Here is a tiny trained network, its code and every weight. The questions are about switching its units off for an input and a target symbol, where a switched-off unit gives its printed mean instead of its output.

import numpy as np


def w(rows, s, z=0):
    codes = np.array(rows[::2]) - 128.0
    scale = np.full(codes.shape[1], s)
    scale[-1] = z or s
    return codes * scale


def norm(h):
    return h / np.sqrt((h * h).mean(-1, keepdims=True) + 1e-5)


def f(y):
    return np.maximum(y, 0)


def softmax(a):
    e = np.exp(a - a.max(-1, keepdims=True))
    return e / e.sum(-1, keepdims=True)


def log_softmax(a):
    a = a - a.max(-1, keepdims=True)
    return a - np.log(np.exp(a).sum(-1, keepdims=True))


def net(x, mask):
    ids = ['ηλξπστ'.index(c) for c in x.split()]
    T = len(ids)
    res = E[ids] + P[:T]
    u = 0
    for l in range(3):
        q, k, v = (norm(res) @ M[l].T for M in (Q, K, V))
        z = softmax(np.where(np.tri(T) > 0, q @ k.T / 4**0.5, -1e9)) @ v
        res = res + np.where(mask[u], z, O[l][:, -1]) @ O[l][:, :-1]
        u += 1
        y = f(norm(res) @ A[l][:, :-1].T + A[l][:, -1])
        res = res + np.where(mask[u : u + 8], y, B[l][:, -1]) @ B[l][:, :-1]
        u += 8
    return log_softmax(norm(res)[-1] @ U[:, :-1].T + U[:, -1])


Q, K, V, O, A, B = {}, {}, {}, {}, {}, {}
E = w([
[73,85,199,75,188,115,105],'η',
[101,118,113,155,162,156,179],'λ',
[154,232,131,137,191,5,197],'ξ',
[152,107,132,207,155,147,129],'π',
[219,202,175,105,150,171,115],'σ',
[132,105,64,117,80,137,110],'τ',
],0.013)
P = w([
[14,170,254,201,17,41,151],'0',
[107,115,199,162,128,48,164],'1',
[148,114,158,131,192,42,120],'2',
[157,140,112,129,179,102,88],'3',
[178,152,94,113,162,178,101],'4',
[202,150,83,59,126,241,161],'5',
],0.0066)
Q[0] = w([
[36,111,110,134,172,148,87],'L0H1',
[131,154,98,150,176,74,2],'L0H1',
[191,127,130,176,193,191,147],'L0H1',
[130,66,199,156,41,146,106],'L0H1',
],0.0069)
K[0] = w([
[219,131,152,142,133,44,192],'L0H1',
[165,2,146,21,136,61,229],'L0H1',
[186,137,64,78,149,166,3],'L0H1',
[52,237,152,96,100,85,207],'L0H1',
],0.0057)
V[0] = w([
[129,140,202,148,173,112,158],'L0H1',
[103,200,51,104,136,77,253],'L0H1',
[196,107,95,95,96,91,54],'L0H1',
[45,65,160,36,164,150,115],'L0H1',
],0.0056)
O[0] = w([
[142,172,137,199,55,172,111,252],'L0H1',
[23,199,125,134,141,163,137,74],'L0H1',
[147,107,148,103,192,39,166,64],'L0H1',
[192,99,84,36,46,132,253,84],'L0H1',
],0.0055,0.0033)
A[0] = w([
[141,101,151,163,124,106,69,65],'L0N1',
[160,87,116,132,79,208,122,37],'L0N2',
[129,164,143,159,75,173,93,2],'L0N3',
[161,144,103,167,126,204,148,123],'L0N4',
[107,132,147,33,83,140,145,82],'L0N5',
[145,127,143,41,170,52,41,127],'L0N6',
[113,48,88,141,77,84,91,31],'L0N7',
[86,110,1,105,15,148,136,136],'L0N8',
],0.007,0.0039)
B[0] = w([
[97,124,113,95,89,141,136,188],'L0N1',
[164,116,43,136,130,139,58,172],'L0N2',
[132,138,165,124,97,160,60,156],'L0N3',
[148,58,147,141,51,151,152,254],'L0N4',
[73,82,136,210,117,160,70,166],'L0N5',
[94,100,189,109,87,215,168,233],'L0N6',
[76,213,100,68,215,148,81,161],'L0N7',
[63,191,70,2,151,168,61,218],'L0N8',
],0.0062,0.0034)
Q[1] = w([
[106,90,230,78,108,240,155],'L1H1',
[178,77,196,158,129,142,55],'L1H1',
[163,222,39,195,34,138,164],'L1H1',
[173,149,127,178,163,1,200],'L1H1',
],0.0068)
K[1] = w([
[254,106,62,93,58,108,196],'L1H1',
[171,125,127,66,130,200,141],'L1H1',
[120,183,190,172,217,94,6],'L1H1',
[64,174,160,193,147,197,106],'L1H1',
],0.0074)
V[1] = w([
[118,121,220,110,131,108,203],'L1H1',
[253,80,6,191,112,116,197],'L1H1',
[201,238,107,125,90,18,97],'L1H1',
[53,144,123,208,162,67,140],'L1H1',
],0.0047)
O[1] = w([
[112,145,110,134,73,117,120,159],'L1H1',
[140,177,171,205,176,167,130,2],'L1H1',
[139,154,126,114,102,152,254,90],'L1H1',
[224,126,66,103,106,113,126,145],'L1H1',
],0.0072,0.0045)
A[1] = w([
[73,94,122,61,84,138,73,37],'L1N1',
[64,148,147,129,152,112,207,13],'L1N2',
[89,27,73,170,205,119,175,50],'L1N3',
[155,136,73,110,253,129,151,80],'L1N4',
[90,124,154,61,167,61,59,64],'L1N5',
[61,79,59,141,95,103,118,68],'L1N6',
[139,192,95,140,143,39,151,4],'L1N7',
[162,89,142,170,180,26,117,4],'L1N8',
],0.0072,0.0024)
B[1] = w([
[102,65,89,88,95,109,111,255],'L1N1',
[93,111,101,147,46,128,160,145],'L1N2',
[185,101,240,146,106,112,88,179],'L1N3',
[177,74,173,133,148,168,107,173],'L1N4',
[173,136,42,137,81,96,132,217],'L1N5',
[184,114,171,96,68,135,137,197],'L1N6',
[51,105,106,147,254,157,127,177],'L1N7',
[82,159,195,100,118,146,156,184],'L1N8',
],0.0073,0.004)
Q[2] = w([
[250,127,140,155,29,139,118],'L2H1',
[148,137,77,203,115,144,138],'L2H1',
[93,154,135,77,147,36,133],'L2H1',
[180,131,145,125,188,103,141],'L2H1',
],0.012)
K[2] = w([
[187,162,71,93,132,196,96],'L2H1',
[215,210,120,162,146,195,161],'L2H1',
[85,145,127,166,85,1,163],'L2H1',
[103,179,63,164,217,90,79],'L2H1',
],0.0092)
V[2] = w([
[39,127,30,173,84,31,183],'L2H1',
[71,67,188,151,142,100,137],'L2H1',
[37,202,202,165,176,164,186],'L2H1',
[68,1,114,210,142,153,105],'L2H1',
],0.0061)
O[2] = w([
[182,112,136,132,246,254,96,88],'L2H1',
[154,144,50,123,109,202,152,147],'L2H1',
[170,68,124,40,49,147,106,2],'L2H1',
[169,90,9,168,187,125,152,190],'L2H1',
],0.0062,0.0032)
A[2] = w([
[64,211,94,139,136,97,221,110],'L2N1',
[158,97,124,97,73,153,153,56],'L2N2',
[206,122,70,209,114,100,116,3],'L2N3',
[126,122,6,36,86,89,63,107],'L2N4',
[140,190,162,113,45,50,108,26],'L2N5',
[149,152,184,136,140,178,90,77],'L2N6',
[85,77,100,113,198,108,93,114],'L2N7',
[144,134,119,117,113,206,160,78],'L2N8',
],0.012,0.0064)
B[2] = w([
[64,205,94,185,163,46,108,150],'L2N1',
[133,128,108,130,146,99,71,148],'L2N2',
[132,121,36,166,108,194,140,189],'L2N3',
[112,39,104,11,131,79,28,254],'L2N4',
[163,168,175,59,103,170,220,169],'L2N5',
[172,92,109,145,170,111,81,153],'L2N6',
[175,187,128,141,48,126,151,184],'L2N7',
[123,163,124,120,168,52,129,141],'L2N8',
],0.012,0.01)
U = w([
[153,155,44,191,90,216,122,172],'η',
[45,117,135,112,174,180,174,41],'λ',
[98,209,95,173,140,2,152,109],'ξ',
[185,100,214,181,186,136,79,99],'π',
[143,164,182,82,62,173,222,253],'σ',
[104,83,83,64,79,68,62,132],'τ',
],0.0083,0.0022)

Each question gives the input, a string of symbols that net reads in full, and the target symbol t.
The units are the heads (4 rows each of Q, K, V and O) and the neurons (one row each of A and B). Each row of codes is followed by its name. A weight is (code - 128) times the scale printed after its matrix; where a second scale follows, it is the last column's (O, A, B and U).
mask holds one flag per unit, layer by layer, with each layer's heads first. A switched-off unit (its flag False) gives its mean, the last column of its rows in O or B, instead of its output. The means were averaged over made-up inputs and are rounded, as every weight is.
A unit's drop is (log p(t) with every unit on - log p(t) with that unit switched off) / (log p(t) with every unit on - log p(t) with every unit switched off).
The circuit of an input: a set's keep is (log p(t) with only the set's units on - log p(t) with every unit switched off) / (log p(t) with every unit on - log p(t) with every unit switched off). Starting from the 12 units with the biggest drops (on a tie, the unit counted first), units are removed one at a time, each time the one whose removal leaves the highest keep (on an exact tie, the one counted first), for as long as the keep stays at least 0.8.
units of the circuit, in order: the units of the circuit, biggest drop first
unit that matters most: the unit with the biggest drop
k most important neurons: the k neurons with the biggest drops, biggest first
k most important neurons of layer l: the k neurons of layer l with the biggest drops, biggest first
drop of u: that unit's drop, to one decimal
input λ π ξ σ, target σ: most important neuron : [L2N5]
input σ η ξ η, target ξ: units of the circuit, in order : [L1H1 L0H1 L2N4 L2N1]
input τ η λ ξ τ η, target η: 2 most important neurons : [L2N4 L0N4]
input π η λ π π η, target η: units of the circuit, in order : [L1H1 L2N4 L2H1 L0N4]
input π π π λ ξ ξ, target ξ: 3 most important neurons : [L1N7 L2N4 L2N1]
input ξ π η τ η, target σ: units of the circuit, in order : [L1H1 L2N4 L2N7]
input λ π ξ ξ π ξ, target π: 2 most important neurons of layer 1 : [L1N7 L1N4]
input η π σ τ η, target π: units of the circuit, in order : [L1H1 L2N4 L2N6]
input η ξ π σ λ λ, target σ: 2 most important neurons : [L0N4 L1N3]
input η ξ λ, target ξ: units of the circuit, in order : [L0H1 L2N8 L2N4 L2N3]
input σ η λ, target σ: 2 most important neurons : [L2N4 L2N5]
input η ξ τ τ ξ, target σ: 3 most important neurons : [L2N4 L2N7 L1N7]
input π σ ξ τ ξ, target σ: 2 most important neurons : [L1N4 L2N4]
input π σ λ η σ η, target λ: unit that matters most : L1H1
input η τ η, target σ: 2 most important neurons : [L2N4 L0N6]
input η σ σ π τ η, target λ: 2 most important neurons : [L0N6 L2N4]
input σ η η π λ, target η: 2 most important neurons : [L2N4 L2N3]
input λ η σ π, target σ: 2 most important neurons : [L2N5 L2N4]
input λ σ τ π σ σ, target σ: 2 most important neurons : [L2N5 L2N4]
input τ π π, target π: most important neuron : [L1N8]
input λ π ξ λ, target η: 2 most important neurons : [L0N8 L2N4]
input ξ λ π τ π λ, target π: drop of L0H1 : 1.0
input λ η η ξ, target ξ: drop of L2H1 : 0.5
input ξ π σ π λ ξ, target π: drop of L1N7 : 0.8
input ξ η τ σ, target π: drop of L0H1 : 0.9
